Below is a small trained network, with its code and all its weights. Each question gives an input and a class and asks what happens when units are switched off, that is, made to give their printed mean instead of their output.

import numpy as np


def w(rows, s, z=0):
    codes = np.array(rows[::2]) - 128.0
    scale = np.full(codes.shape[1], s)
    scale[-1] = z or s
    return codes * scale


def norm(h):
    return h / np.sqrt((h * h).mean(-1, keepdims=True) + 1e-5)


def f(y):
    return y / 2 * (1 + np.tanh(0.7978845608 * (y + 0.044715 * y**3)))


def log_softmax(a):
    a = a - a.max(-1, keepdims=True)
    return a - np.log(np.exp(a).sum(-1, keepdims=True))


def net(x, mask):
    res = np.array(x, float).reshape(1, 8) / 4 @ E
    u = 0
    for l in range(4):
        y = f(norm(res) @ A[l][:, :-1].T + A[l][:, -1])
        res = res + np.where(mask[u : u + 5], y, B[l][:, -1]) @ B[l][:, :-1]
        u += 5
    return log_softmax(norm(res)[-1] @ U[:, :-1].T + U[:, -1])


A, B = {}, {}
E = w([
[94,52,94,112,249,80,2,199,31,217],'x0',
[2,43,130,176,151,143,133,150,171,204],'x1',
[122,171,149,88,129,97,140,42,127,83],'x2',
[221,73,57,158,139,28,133,115,94,127],'x3',
[143,143,118,126,6,142,159,79,237,77],'x4',
[197,97,115,75,157,42,113,156,62,72],'x5',
[111,114,69,12,189,174,241,253,172,176],'x6',
[186,166,217,163,171,138,140,140,73,36],'x7',
],0.00099)
A[0] = w([
[170,85,160,112,180,79,44,198,39,130,105],'L0N0',
[109,163,149,112,18,174,193,64,253,127,2],'L0N1',
[80,149,161,121,49,159,163,60,202,141,80],'L0N2',
[131,128,128,130,130,132,126,125,131,129,135],'L0N3',
[138,143,121,133,148,134,136,104,130,116,77],'L0N4',
],0.0025,0.00092)
B[0] = w([
[101,152,109,143,114,162,252,63,199,109,213],'L0N0',
[63,186,12,211,179,147,222,91,176,44,249],'L0N1',
[122,169,90,175,138,152,166,69,136,50,201],'L0N2',
[120,130,125,122,119,127,136,127,117,128,130],'L0N3',
[109,135,131,118,117,131,93,131,122,132,115],'L0N4',
],0.002,0.0018)
A[1] = w([
[60,199,145,149,42,163,5,28,127,137,172],'L1N0',
[61,126,185,157,32,170,32,96,177,118,40],'L1N1',
[183,75,51,22,84,69,187,192,202,94,56],'L1N2',
[81,87,124,106,156,101,112,110,131,185,1],'L1N3',
[237,123,32,116,179,96,146,236,69,183,56],'L1N4',
],0.0022,0.00098)
B[1] = w([
[174,22,160,123,36,72,158,125,153,87,255],'L1N0',
[169,76,176,97,113,129,149,142,167,76,119],'L1N1',
[166,164,72,208,5,154,76,87,165,154,241],'L1N2',
[93,114,138,142,126,139,109,161,151,133,102],'L1N3',
[128,182,157,111,36,164,96,69,224,83,247],'L1N4',
],0.0021,0.00069)
A[2] = w([
[85,133,207,251,169,169,66,82,88,151,71],'L2N0',
[121,171,137,74,137,199,181,173,147,117,159],'L2N1',
[191,139,135,173,106,69,144,67,107,100,191],'L2N2',
[38,48,91,135,165,132,107,154,140,241,111],'L2N3',
[68,90,103,131,158,103,96,119,123,212,2],'L2N4',
],0.0033,0.0009)
B[2] = w([
[196,142,4,71,31,118,149,109,207,153,161],'L2N0',
[84,105,167,238,153,109,72,159,84,164,187],'L2N1',
[97,61,97,101,130,93,84,156,115,218,211],'L2N2',
[80,84,120,170,168,81,21,238,88,230,252],'L2N3',
[101,152,141,122,166,141,88,205,140,179,162],'L2N4',
],0.0023,0.0022)
A[3] = w([
[183,27,69,102,89,54,129,150,161,148,147],'L3N0',
[196,66,71,140,88,120,83,140,154,177,71],'L3N1',
[122,45,215,153,61,104,75,126,157,79,1],'L3N2',
[245,210,192,112,73,179,182,156,101,46,170],'L3N3',
[121,165,145,4,248,27,115,30,13,61,58],'L3N4',
],0.0023,0.00053)
B[3] = w([
[156,138,187,163,103,119,120,97,76,141,254],'L3N0',
[164,169,151,127,109,113,141,103,71,132,215],'L3N1',
[115,66,164,95,148,101,149,113,155,103,114],'L3N2',
[56,81,103,106,170,124,87,165,138,198,223],'L3N3',
[146,103,183,251,115,125,173,132,85,126,173],'L3N4',
],0.0032,0.00097)
U = w([
[198,70,166,177,63,42,118,62,70,125,179],'0',
[86,64,197,10,123,125,89,94,190,68,4],'1',
[207,214,79,16,103,144,91,115,112,163,34],'2',
[82,185,37,154,67,182,224,57,253,44,179],'3',
[50,119,103,105,206,139,60,249,121,236,183],'4',
[105,161,205,172,236,173,200,158,69,66,97],'5',
],0.0068,0.0041)

Each question gives the input, the list of numbers given to net, and the class t.
The units are the neurons (one row each of A and B). Each row of codes is followed by its name. A weight is (code - 128) times the scale printed after its matrix; where a second scale follows, it is the last column's (A, B and U).
mask holds one flag per neuron, layer by layer. A switched-off neuron (its flag False) gives its mean, the last column of its row in B, instead of its output. The means were averaged over made-up inputs and are rounded, as every weight is.
A unit's drop is (log p(t) with every unit on - log p(t) with that unit switched off) / (log p(t) with every unit on - log p(t) with every unit switched off).
The circuit of an input: a set's keep is (log p(t) with only the set's units on - log p(t) with every unit switched off) / (log p(t) with every unit on - log p(t) with every unit switched off). Starting from the 12 units with the biggest drops (on a tie, the unit counted first), units are removed one at a time, each time the one whose removal leaves the highest keep (on an exact tie, the one counted first), for as long as the keep stays at least 0.8.
circuit, biggest first: the units of the circuit, biggest drop first
unit that matters most: the unit with the biggest drop
top k neurons: the k neurons with the biggest drops, biggest first
k most important neurons of layer l: the k neurons of layer l with the biggest drops, biggest first
drop of u: that unit's drop, to one decimal
input [6,-8,7,0,3,-1,2,0], class 0: circuit, biggest first -> L3N4
input [5,-2,-1,-6,1,-1,-3,8], class 1: top 3 neurons -> L1N0, L2N0, L0N1
input [7,-2,2,-8,6,-2,-6,-6], class 1: top 3 neurons -> L1N0, L3N2, L1N1
input [5,-7,5,3,-8,5,6,1], class 5: circuit, biggest first -> L3N4, L0N0
input [-6,-6,-7,1,-2,3,0,1], class 4: top 2 neurons -> L3N3, L2N0
input [6,-5,7,2,6,-8,2,5], class 5: top 4 neurons -> L3N4, L1N2, L2N0, L2N3
input [-5,2,-6,-7,3,4,-5,8], class 1: circuit, biggest first -> L3N3, L3N2, L3N4
input [7,-4,2,-7,-7,2,-5,0], class 0: top 2 neurons -> L3N4, L2N0
input [1,-8,0,-4,-1,8,7,3], class 4: top 2 neurons -> L3N3, L1N2
input [-1,-6,-7,-8,-7,-3,-5,-3], class 2: top 2 neurons -> L2N0, L3N4
input [8,-6,1,-5,-1,5,-2,-1], class 5: top 2 neurons -> L3N4, L0N0
input [3,6,5,-7,4,6,-7,8], class 1: top 2 neurons -> L3N2, L1N1
input [-3,-6,-8,-6,4,-3,-7,8], class 1: top 3 neurons -> L1N0, L3N3, L0N0
input [5,-7,-6,-3,6,6,5,-7], class 2: unit that matters most -> L0N1
input [-2,-5,7,2,-8,6,4,-4], class 0: 2 most important neurons of layer 1 -> L1N2, L1N4
input [-2,4,8,-4,-7,-3,-1,4], class 3: 2 most important neurons of layer 2 -> L2N0, L2N3
input [0,2,4,7,2,4,7,-5], class 2: drop of L1N0 -> 0.2
input [8,-4,3,-2,-4,4,8,7], class 5: drop of L0N0 -> 0.2
